[ -90  310  196   48 -105  317  138  192  210   -4   69   96   30 -202
  184  285  312   92 -107  251   11  217  118  483  230   74  166  -49
 -139  173  -17  312 -159  -68]
K_847
[ 431  -86 -169  110  175  781 -132 -261  481 -168  115  142 -215  -11
 -515 -212  294  218 -140  295   80 -293   89   73  228  148   94  147
  121  176 -223   76  125 -139]
K_802
[  59   35   34  -42  118  -45 -111   30  167   74 -164   21 -138  177
  -48    8   57  -89  -11  -56   31  -91   18   95  122  161   -3  -20
   92   80 -185  -78   34   45]
K_516
[ -40 -112 -298  213  169  743 -309 -309  367  -80  247   42  -73  -73
 -115 -215  396  222 -162  195 -143  223 -156   33  163  -23  110  337
  -70  -58 -112  243  156   81]
K_820
[ 366 -100  377  116  427   72 -392  -43   98  291 -380 -290 -173  -10
  -16  214   71    9 -220   26 -428  272 -228 -115  249 -139 -218  -90
  262   58 -563 -156  250  171]
K_739
[-113   69   96  -17  -46   -1   73   32  169   75  -31   44  -83   95
  190  -99   59  -30  -59 -111   70  188   18  -51  120  -69   27  -51
  -50  -61   17  -31  -28  108]
K_487
[ -79  -60 -268    8    0 -185 -230  -11  -89   -3  -96  262  -65  226
  198 -117  -26   36   75 -132  -92   50  -63 -359 -230 -117   48  150
   32  -94  133  -61  221   40]
K_516
[ 328 -178  497   -3  -81 -126  397  227  -48  133   47 -290   37 -267
  -46  281    4  -67 -132  123  -76   57  215   90  179 -246  123 -120
   31   17 -138  -89  136 -124]
K_516
[-409  -77 -191 -211 -180 -386 -120 -256  379  174  -64 -119 -113  276
  253  -59   42 -172  264    7  310  110 -133  252   87  271 -339 -181
    6 -171   44  -62 -182  517]
K_886
[  58   29  131  108  152  519  -68 -116 -240 -145  189 -187  247 -388
 -145  106   22  159 -244 -199 -218  193   70 -284 -165 -178  477  313
  -32  190  166  355   31 -447]
K_487
[  23  -63 -588   38  292  475 -403 -274  128  -38  -80  242 -196  769
 -105 -429   69  136  121 -195  -66 -350   15 -408    2 -111   96   35
  223   98 -129 -105  394   39]
K_516
[-300  -25   -7  181  -17 -112 -304  297 -589 -288  168  -29  151 -386
 -236  158 -196 -116   53 -135 -185 -161 -263  428 -331  522 -130  145
 -106  117    9 -237 -433  -35]
K_847
[ -65  -64  359    8 -112 -168  224  384 -298  126   78 -165  168   86
   14   70 -133 -241    4   25  -75 -227   42 -141  125   56  -21   27
   52  135 -109 -196   83 -350]
K_802
[-225   99  -49   26 -460  343  -31  199 -294 -183  343  205  207 -343
  168  167   59   10  -98   86   96  -84  -35 -296  525 -400  108  462
 -247  150   99  398  170 -405]
K_94
[-657 -268   12 -173 -184   29  -13   -6   21  -38  477 -169  262  -29
  282  -90 -123  -37    6  358 -327 -234  154   18  -61  309 -179   74
 -111  232  353  -54 -127  -22]
K_886
[  21  420  -16 -153 -157 -693   74  586 -146  180 -251  -84 -135 -137
  106  580  -83 -335   56   39  185  322  -80  621  115  142 -184 -202
   45  -98 -272  -94 -280   93]
K_739
[ 312 -105  288 -111  -29 -114   89   45  124  -49 -189 -101  -15   76
  -63  -80  127  -90  -37  -52  133  -79  310 -317  -12  235   64 -102
   46   31 -115 -127   22   -4]
K_94
[ -88  -54  236  -49   18  186 -171   -7  -62  -96  337 -468   79  -11
 -298  155  231  -44  -85   -8 -256 -263   87 -261  494  194 -199  201
  148  401 -285 -234 -215 -200]
K_94
[-127  268 -232 -171  -53   95 -145  237  231   58  -99 -206 -170  169
   -5   88   14  141  131  -53   30   61 -109  436  269   12 -142  -60
  -58 -118 -357    7  -99  150]
K_487
[-896 -215 -113 -308 -231 -210  -81 -515  684   33  497   32  144  208
  362 -190   18   89  148  193   57 -188  -99  104  -63  366 -218  192
 -124   31  610  149 -183  320]
K_886
[ -20  455 -339  -21  -89  693 -320 -239  655 -114 -230  -16  -46  -86
 -197  132  390  805  205  264   95  349 -233  173  183 -206   21  -47
 -181 -256 -177  433 -354  152]
K_113
[-175  -60   57 -130  -91  392  -16  317  228   62   53 -296   66  -38
 -169  284   84  -78 -130  178   66  -79    1  434  185  431 -246  -22
  -69   73 -224  -57 -137  -59]
K_487
[  67   -9  -27  -27  -55  -99   38  223  -54  103   78  -60  -19   66
 -108   82  -12 -172   10   65   76  -59   24   98   80  110  -95   27
   50   14  -45 -100  -84   18]
K_113
[  41 -141   99  -90 -170 -332  239  123   -4   57  -57 -126  -31  -40
  144   48    3  -93   55  -66   85  103  153 -166   35 -111  -53  -36
   -3  -12   55 -102   61    3]
K_886
[  -4  -71  200  -52  -77  293 -175  -51  200   -8  184 -239   66  -63
  -90   81   25  206  -13  139 -108  -83 -103  -98  273   36 -125  104
  -14   27 -141  -30  -33   98]
K_94
[-238   24   74  -39 -101 -114 -168  -17  440   78   79  174   -3   42
   61 -189  -48 -129  -82 -213  108  150 -113 -338  282  245 -395  103
  -94 -193  -45 -189   27  302]
K_847
[ -81  259 -270  231  775 -295   30 -123 -455 -122 -498  879 -267  317
  151 -289  128 -317   91  213   53   68   21  489 -554  135  669 -406
  -32  129 -153  -30  296  -91]
K_516
[-572  292   60   54 -111  108  107  101  419  -74  222  243   33  207
  -81  -91  224  -71  170  202  333 -231  -18  624  127  546   -1  -30
 -183   46  -31   37 -232  -38]
K_516
[ 104  -65  257  200  232  345  215 -396  359 -126  193  481   79 -123
 -230 -138  209  259  -12  322  240   77  -68 -131  157   83  505 -129
 -201  115   88  167  -31   23]
K_820
[ 279   97  304   40   21 -138  154  135   51    1 -209  155 -185  -22
  122  134  237   28  143  -45  203  225  127  -27  103 -132  253 -207
  -62  139 -215   23   23    9]
K_94
[-133 -251  212 -138 -117 -150  -12  -24 -122  -56  223 -160  149 -113
   77  -23  -97 -192   32  -21 -200 -149  184 -253  -18 -121  155  -28
   35   54  -62 -120  101 -150]
K_113
[-282  199   23  155   61 -108 -278  -93  -22  -72  -35  177  -80   15
  223 -218  109   53   11 -154 -136  307 -205 -179  150   24  -12   97
 -106  -76 -116  -60  -47  158]
K_487
[-106   63 -455 -219  128  318 -303 -226 -160  -60 -111 -132  -31  329
  141 -170   69  186   10  -44 -294 -190  146 -225 -184 -334  275  161
  128   93   56  300  156 -268]
K_487
[  25   57  132  -55    5  147 -338 -158  102   19 -227  -77  -72   77
   28  -27  153  -43  -17  -78   28  164  -27 -333  -20   16  -24   34
   94    3 -153  -84   24   15]
K_820
[-651 -155  -28 -235   39  230 -102 -283  273 -162    4  110  142  353
  254 -257  121 -148  -90  113  -85 -507  100  236 -131  274  100  -59
  -11  138   65   33  291 -172]
K_802
[ 419  146  246  -64    8  832  111  177  175  277 -140 -479  169 -131
  -32  402   18  153 -473  234  -78  434  233 -201  252  -29 -105  -89
  101   86  -57  103  153 -103]
K_487
[ 112   99 -152 -155  288   77 -275 -518  408 -198 -223  318 -176  381
    8  -67  447  282  251  405  205  -77  200  402 -243  323  612 -322
   29  156 -102  215   58  192]
K_516
[ 163 -147  -59 -166   91 -189  558    4 -429 -162 -138  -89  156  -18
  183  118  166   33 -222   28   25  160  489  -69 -383 -485  427 -147
  -76   56  333  -30  495 -302]
K_847
[-518    0 -306 -227 -238 -329   91  206  230   13  117  224  -22  399
  268 -313  -90 -340   11 -389  168 -220   69 -233  162   17 -200  187
  -64 -169   80 -182  213  -13]
K_847
[  64   88  114   51   -9 -168  265  203  -55   92 -123   95   -7   -2
   65   27   42 -104  -21  -35  176  183   77  -13   35 -132   29  -60
  -86  -26   16  -32  103  -64]
K_113
[-215   82  -95 -200  164   86 -271 -241  190 -123  113 -218   78  104
 -217  -32  224   91  -17  130 -229 -153  141   61  100  283 -155  -16
   18   71 -200  -22  -78   37]
K_847
[ 450  129 -118  303 -131  -18 -130 -214   90   -6 -334  217 -276 -177
  110 -213  273   78   18  -71  165  462 -123 -154   76 -122   52   90
   19 -302  -76  197  -82  299]
K_820
[ -49  623 -112 -311  172  386 -555 -168  631  182 -367  -17 -246  663
 -188  102  440  225  218  245  136 -130  -31  128  250  228 -170 -119
  215  144 -426  231 -202    9]
K_802
[-220 -283 -139  108   32  109 -302 -336  163  -39  243  233  -66  -16
  -28 -338 -323  203  252   94 -416 -399 -240 -344  115 -275 -220  -54
   38  -11 -201  -77  165   49]
K_739
[-116  -82  -18  -53   52  188   18 -182  299  -25   80    1  -38  128
  -75 -117  169  106   10   62   12 -154   81  -58   18  141   -9   84
  -11  126    7   66   38 -136]
K_487
[-566  289 -284 -168  196 -205 -649 -437  -75 -219    2  204  183   -2
  260 -253 -255  256  -32 -103  -59  261 -322  139 -446   27  324   91
 -194 -223  533  273 -271  451]
K_739
[-218  120 -116 -107  186  252  -98 -151   86 -233  144   41   -4   19
   80   -2  473   62  -70  362 -196 -143  240  437  -83  225  438   95
  -43  280   25  361 -176 -173]
K_94
[-116   57  -78 -178   33   40 -157  125  -67  135 -132 -188   -8   21
  157  150 -159 -145  -67   93  -76   20  -86  194  -87  103 -144   35
   51  -20  -52   -3    7   57]
K_94
[-293 -498  141 -204 -105 -606  283  290 -520   68  225 -678  441   -3
 -346  339 -293 -340  155 -542  -11 -105   98 -255 -429   99 -367 -201
  -11  -72  138 -483 -142  -91]
K_113
[  42  116 -202 -143   68  279 -126   20   37  -84    9 -201   24  235
 -167   -2  193  248   75   31  -36   28  164 -126   51 -271  128  -35
   -2    2 -163  -19  127  -88]
K_113
[-115  116  -94  -46   87 -283  -26   -7 -108  -11   21  112  -72  205
   99  -10   54  -33   36  -86  -56  -36   74  -22   14 -205   63  -63
   58  140   76   -2    8  -11]
K_739
[  19 -129  -42   65  -33  158 -224 -101   47   14  -31  217 -122   49
  177 -224 -157   82   91   44 -246 -235 -133 -138  -12 -276   51   55
   72  -41  -82   40  201   32]
K_113
[ -56 -512  270   -5    0  161  225  -74  199  -92  355 -257  165 -501
 -488  139 -120 -250 -264  358   95 -447  -99  806  -28  694 -183   25
  -31   65   34 -148 -205   -4]
K_802
[ -52   67   17   72   16 -133  -61  -32  -92 -114  -21  -40   35  -67
  -75 -127  -63   23  179 -203   -3  107  -13 -157  -87   18   80  -38
  -37  -99 -105  -47   -8   29]
K_886
[ 363  -34 -138  -12  267  -96  -68 -142 -123   46  -19  -31 -206  136
 -107   44  161  127  100  212 -197 -138   77  227 -106 -134  128   33
  162  133 -145   97  187   -5]
K_847
[ -53   -7  -52  110  176  115 -181 -183   69  -97  217  207   33    2
 -173 -123   32  216  -73  212  -78  -71 -148  -55   20  148  147  235
  -41   57  167   -9  -47   55]
K_516
[  64  326  127  -75   52   69 -522  195 -278  -61 -408 -314   23  275
  135   62  292 -132  -49 -158 -234  157  195  -96  133  171   -1 -122
  136   -1 -551  -95  110   40]
K_847
[-666  253  -54 -128  -42  274   -5  167  305  -56  133  163  122  149
  145  -54  106   93  -44  228   13  -56   71  139  -25  207   -2  127
 -209  136  192   14  -58 -244]
K_516
[  55 -344  899  321  110  -82  562  304 -747  348  -77 -294  416 -427
  470  248 -186 -294 -373  287 -709  237  156 -450 -438 -175  226  -36
  140  215  375   31   41 -506]
K_886
[ -26 -170   94  -90  -15 -114   12    0  101   47  159 -178  -28  -42
  -47   -1  -42  -21   23  -31  -85  -67   41  -86   82  -57 -106  110
   36   48   -4  -60   67   27]
K_886
[ -11 -188  -86 -102  -20   -9  295 -413  365    1  176  364  -66   92
   61 -353  -81  152   47  154  115 -285  164 -364   31 -391  292   73
  -24   18  327  149  244 -152]
K_516
[ 230  -74 -188   21   12   52  -34  -97  -41  -18 -106 -127   11   73
 -118 -260 -183  196   -8 -304  -14  178    6 -564 -225 -300  -98   36
   48 -322   71 -249  209  118]
K_847
[-126  -24 -238  -33 -215 -299  212  107 -143   28   75  146    2   17
  180  -24 -153 -157   92 -149  169  -78   74   -8  -99 -289   74   38
  -18  -18  257  157   64 -148]
K_739
[-177   72  -18 -126 -290  157 -303  136  293  302 -182 -315   -1  227
  194   50 -157   26   45  -87  234  230 -348   99  137   83 -419   27
   16 -289  -17  -87  -89  364]
K_802
[-452  219 -249 -101  356 -160 -183  -60 -419 -195  -92   75  133  132
  -70  238  425 -453 -127  -12  192  131  129  497  -23  426  149 -117
  -97  321  -78   59  -23  -89]
K_113
[ 103   -3  -38  -47  122  398 -200 -127  127 -179   21  -40    6  116
 -237  -28  271  229   74  202  -35 -180  148   55  120   10  216  -65
  -15  158 -267   70  118  -89]
K_113
[ 117  -34  -60   65  266   20  -51  -74   10   30 -145   89 -114  166
 -100  -70   27 -126   45   55  -92  -84  -16  -93  -39  216 -111 -146
  125   28 -304 -185  149   46]
K_94
